Here is a tiny trained network, its code and every weight. The questions are about switching its units off for an input and a target symbol, where a switched-off unit gives its printed mean instead of its output.

import numpy as np


def w(rows, s, z=0):
    codes = np.array(rows[::2]) - 128.0
    scale = np.full(codes.shape[1], s)
    scale[-1] = z or s
    return codes * scale


def f(y):
    return np.maximum(y, 0)


def softmax(a):
    e = np.exp(a - a.max(-1, keepdims=True))
    return e / e.sum(-1, keepdims=True)


def log_softmax(a):
    a = a - a.max(-1, keepdims=True)
    return a - np.log(np.exp(a).sum(-1, keepdims=True))


def net(x, mask):
    ids = ['ΦΨβγελμξπστω'.index(c) for c in x.split()]
    T = len(ids)
    res = E[ids] + P[:T]
    u = 0
    for l in range(2):
        r = res
        for j in range(3):
            rows = slice(2 * j, 2 * j + 2)
            q, k, v = (r @ M[l][rows].T for M in (Q, K, V))
            z = softmax(np.where(np.tri(T) > 0, q @ k.T / 2**0.5, -1e9)) @ v
            o = O[l][rows]
            res = res + np.where(mask[u + j], z, o[:, -1]) @ o[:, :-1]
        u += 3
        y = f(res @ A[l][:, :-1].T + A[l][:, -1])
        res = res + np.where(mask[u : u + 12], y, B[l][:, -1]) @ B[l][:, :-1]
        u += 12
    return log_softmax(res[-1] @ U[:, :-1].T + U[:, -1])


Q, K, V, O, A, B = {}, {}, {}, {}, {}, {}
E = w([
[99,155,116,185,138,144],'Φ',
[110,159,135,156,121,99],'Ψ',
[92,104,119,131,178,95],'β',
[168,136,174,166,115,49],'γ',
[122,85,221,82,150,53],'ε',
[132,142,116,180,30,89],'λ',
[119,211,94,166,91,141],'μ',
[236,7,19,85,111,59],'ξ',
[162,159,177,138,193,53],'π',
[138,103,141,249,141,221],'σ',
[169,118,190,115,92,43],'τ',
[157,183,118,138,26,110],'ω',
],0.015)
P = w([
[2,183,146,141,144,120],'0',
[193,121,172,135,140,118],'1',
[168,99,168,150,140,110],'2',
[171,93,174,181,122,137],'3',
[149,106,164,172,129,123],'4',
[133,95,168,179,103,133],'5',
[136,123,155,147,135,139],'6',
[125,109,158,165,126,153],'7',
[117,107,158,158,139,149],'8',
[105,95,158,175,115,151],'9',
[107,97,166,142,149,137],'10',
[113,133,147,162,140,181],'11',
],0.01)
Q[0] = w([
[108,93,122,82,146,151],'0.h1',
[138,191,217,198,82,94],'0.h1',
[173,81,179,152,82,96],'0.h2',
[98,94,57,65,116,110],'0.h2',
[241,2,192,176,90,52],'0.h3',
[167,32,160,242,145,79],'0.h3',
],0.0088)
K[0] = w([
[190,144,131,139,71,86],'0.h1',
[2,180,147,218,168,183],'0.h1',
[141,113,93,95,134,55],'0.h2',
[175,67,149,105,151,192],'0.h2',
[53,206,163,156,168,77],'0.h3',
[38,162,144,126,90,91],'0.h3',
],0.0089)
V[0] = w([
[76,146,72,255,101,160],'0.h1',
[177,197,119,116,62,66],'0.h1',
[195,66,94,157,118,124],'0.h2',
[158,93,162,49,172,83],'0.h2',
[75,166,89,105,54,149],'0.h3',
[144,62,116,135,34,43],'0.h3',
],0.0095)
O[0] = w([
[65,70,79,73,250,73,255],'0.h1',
[190,176,101,178,38,2,134],'0.h1',
[85,28,53,99,125,175,123],'0.h2',
[122,140,134,221,103,209,147],'0.h2',
[213,113,134,44,118,49,146],'0.h3',
[40,115,66,183,74,103,142],'0.h3',
],0.0066,0.0069)
A[0] = w([
[114,236,103,135,101,51,255],'0.n1',
[89,94,169,200,117,166,97],'0.n2',
[139,118,92,190,186,178,136],'0.n3',
[71,114,179,117,186,144,122],'0.n4',
[46,204,141,136,156,143,86],'0.n5',
[153,19,58,170,142,129,123],'0.n6',
[59,95,181,98,165,172,148],'0.n7',
[132,147,148,147,123,97,67],'0.n8',
[196,82,59,131,164,77,152],'0.n9',
[120,192,207,149,177,103,113],'0.n10',
[254,106,167,139,130,116,162],'0.n11',
[84,153,190,130,147,158,37],'0.n12',
],0.0083,0.0053)
B[0] = w([
[77,3,201,186,136,137,254],'0.n1',
[67,122,106,80,163,62,172],'0.n2',
[89,110,179,95,97,24,170],'0.n3',
[93,124,89,147,84,241,203],'0.n4',
[164,21,192,127,179,157,158],'0.n5',
[126,185,95,106,122,173,188],'0.n6',
[104,158,91,190,44,205,199],'0.n7',
[183,135,155,199,91,134,147],'0.n8',
[134,66,127,103,95,218,212],'0.n9',
[101,8,93,157,116,210,202],'0.n10',
[70,93,83,122,179,145,216],'0.n11',
[55,110,145,186,119,135,139],'0.n12',
],0.0065,0.008)
Q[1] = w([
[180,64,177,61,71,132],'1.h1',
[59,125,134,148,202,123],'1.h1',
[110,170,167,173,183,172],'1.h2',
[13,20,142,144,98,102],'1.h2',
[179,118,68,2,108,21],'1.h3',
[80,137,132,169,133,229],'1.h3',
],0.0079)
K[1] = w([
[48,146,130,234,136,2],'1.h1',
[171,103,68,119,90,100],'1.h1',
[116,94,95,176,94,166],'1.h2',
[74,85,224,185,131,165],'1.h2',
[173,216,61,135,159,131],'1.h3',
[136,92,173,181,120,100],'1.h3',
],0.0096)
V[1] = w([
[141,123,153,99,145,247],'1.h1',
[68,123,166,163,145,37],'1.h1',
[65,153,128,148,19,217],'1.h2',
[97,111,48,6,155,167],'1.h2',
[122,111,180,96,253,213],'1.h3',
[139,190,117,185,66,229],'1.h3',
],0.0072)
O[1] = w([
[134,68,121,164,111,143,144],'1.h1',
[190,161,123,122,168,70,181],'1.h1',
[202,117,153,91,104,178,188],'1.h2',
[91,76,107,82,116,101,8],'1.h2',
[76,69,172,161,113,117,212],'1.h3',
[166,137,201,112,168,245,82],'1.h3',
],0.011,0.013)
A[1] = w([
[92,149,91,72,105,39,124],'1.n1',
[154,77,102,212,8,157,120],'1.n2',
[61,126,35,200,123,64,149],'1.n3',
[100,152,7,186,142,55,221],'1.n4',
[130,122,249,91,112,114,94],'1.n5',
[14,119,149,124,161,145,69],'1.n6',
[74,79,103,28,118,87,125],'1.n7',
[99,147,70,111,209,89,3],'1.n8',
[60,100,117,111,128,85,102],'1.n9',
[151,37,138,189,247,132,231],'1.n10',
[134,254,164,192,225,49,168],'1.n11',
[143,227,147,97,173,156,64],'1.n12',
],0.0072,0.005)
B[1] = w([
[120,97,159,156,181,166,163],'1.n1',
[102,135,109,58,191,122,214],'1.n2',
[130,129,176,82,155,99,204],'1.n3',
[124,137,189,78,118,120,203],'1.n4',
[154,138,102,178,149,117,160],'1.n5',
[189,128,110,124,136,144,180],'1.n6',
[95,156,125,186,203,162,168],'1.n7',
[113,142,171,145,181,196,144],'1.n8',
[144,112,75,141,158,144,174],'1.n9',
[87,177,115,116,46,114,249],'1.n10',
[154,175,79,115,122,151,215],'1.n11',
[96,2,141,188,149,125,144],'1.n12',
],0.0095,0.021)
U = w([
[121,83,70,180,152,121,132],'Φ',
[112,103,155,114,69,67,229],'Ψ',
[138,108,180,81,57,134,174],'β',
[84,230,125,48,2,124,218],'γ',
[193,111,245,129,156,174,15],'ε',
[155,173,168,51,191,165,1],'λ',
[113,120,163,171,201,132,6],'μ',
[175,132,81,47,155,151,98],'ξ',
[96,133,176,193,83,123,121],'π',
[141,124,135,66,156,183,129],'σ',
[176,133,66,203,191,147,187],'τ',
[162,163,178,29,114,139,88],'ω',
],0.0053,0.0046)

Each question gives the input, a string of symbols that net reads in full, and the target symbol t.
The units are the heads (2 rows each of Q, K, V and O) and the neurons (one row each of A and B). Each row of codes is followed by its name. A weight is (code - 128) times the scale printed after its matrix; where a second scale follows, it is the last column's (O, A, B and U).
mask holds one flag per unit, layer by layer, with each layer's heads first. A switched-off unit (its flag False) gives its mean, the last column of its rows in O or B, instead of its output. The means were averaged over made-up inputs and are rounded, as every weight is.
A unit's drop is (log p(t) with every unit on - log p(t) with that unit switched off) / (log p(t) with every unit on - log p(t) with every unit switched off).
unit that matters most: the unit with the biggest drop
k most important neurons: the k neurons with the biggest drops, biggest first
k most important neurons of layer l: the k neurons of layer l with the biggest drops, biggest first
which heads matter: for each layer, one digit per head in row order, 1 if its drop is at least 0.15 and else 0, layers parted by /
input γ τ β Ψ γ τ ε β, target γ: which heads matter	100 / 010
input γ ε τ Φ Φ γ τ ε γ λ τ Φ, target γ: which heads matter	100 / 010
input Ψ ξ γ Ψ, target Ψ: most important neuron	[1.n11]
input τ ξ ω ε τ Φ τ λ τ Φ τ, target τ: 4 most important neurons of layer 1	[1.n10; 1.n4; 1.n3; 1.n12]
input μ γ λ λ, target μ: which heads matter	101 / 011
input λ ε μ τ ω β, target λ: which heads matter	111 / 111
input ξ Ψ σ, target σ: which heads matter	110 / 110
input π λ ω ε λ π τ β γ, target π: which heads matter	011 / 001
input τ σ τ ε Ψ, target τ: which heads matter	111 / 011
input μ β ε β Ψ Φ γ γ ε γ λ π, target μ: 2 most important neurons of layer 1	[1.n7; 1.n1]
input λ γ τ γ σ, target λ: 2 most important neurons of layer 1	[1.n4; 1.n3]
input Φ γ Ψ γ Φ σ Φ, target Φ: 2 most important neurons of layer 1	[1.n4; 1.n9]
input τ γ γ λ τ γ τ γ γ β, target τ: 4 most important neurons of layer 1	[1.n10; 1.n12; 1.n11; 1.n3]
input μ Ψ ω τ τ γ β μ λ λ Φ, target μ: which heads matter	111 / 011
input τ τ τ σ ω ε, target τ: unit that matters most	0.h1
input μ π ε Ψ σ ε, target μ: 2 most important neurons	[1.n7; 1.n1]
input π π μ σ Ψ γ γ λ σ, target π: which heads matter	011 / 011
input γ λ π τ γ τ τ Ψ τ, target γ: which heads matter	000 / 010
input Φ σ γ τ, target Φ: 2 most important neurons	[1.n7; 1.n4]
input λ τ ω σ λ γ σ μ π Ψ Ψ ε, target λ: most important neuron	[0.n1]
input σ Φ Ψ ω μ τ γ Φ ω Ψ, target σ: 2 most important neurons	[0.n7; 0.n4]
input π τ λ ω τ, target π: which heads matter	011 / 001
input σ γ Ψ λ ω Ψ τ τ γ λ γ π, target σ: 2 most important neurons of layer 1	[1.n2; 1.n6]
input σ τ τ σ π β ξ Φ μ μ τ, target σ: 3 most important neurons	[0.n7; 0.n4; 1.n2]
input σ ε μ ε, target σ: which heads matter	100 / 110
input τ ε λ τ λ τ γ, target τ: 2 most important neurons of layer 0	[0.n8; 0.n1]
input π ε τ μ Φ λ μ π, target π: 2 most important neurons	[1.n10; 0.n10]
input γ Ψ γ λ, target γ: unit that matters most	1.h2
input ε γ τ τ ε γ Ψ ε Φ σ ε ω, target ε: which heads matter	110 / 011
input σ Ψ λ γ τ λ τ μ τ Ψ τ γ, target σ: 3 most important neurons	[0.n7; 0.n4; 1.n2]
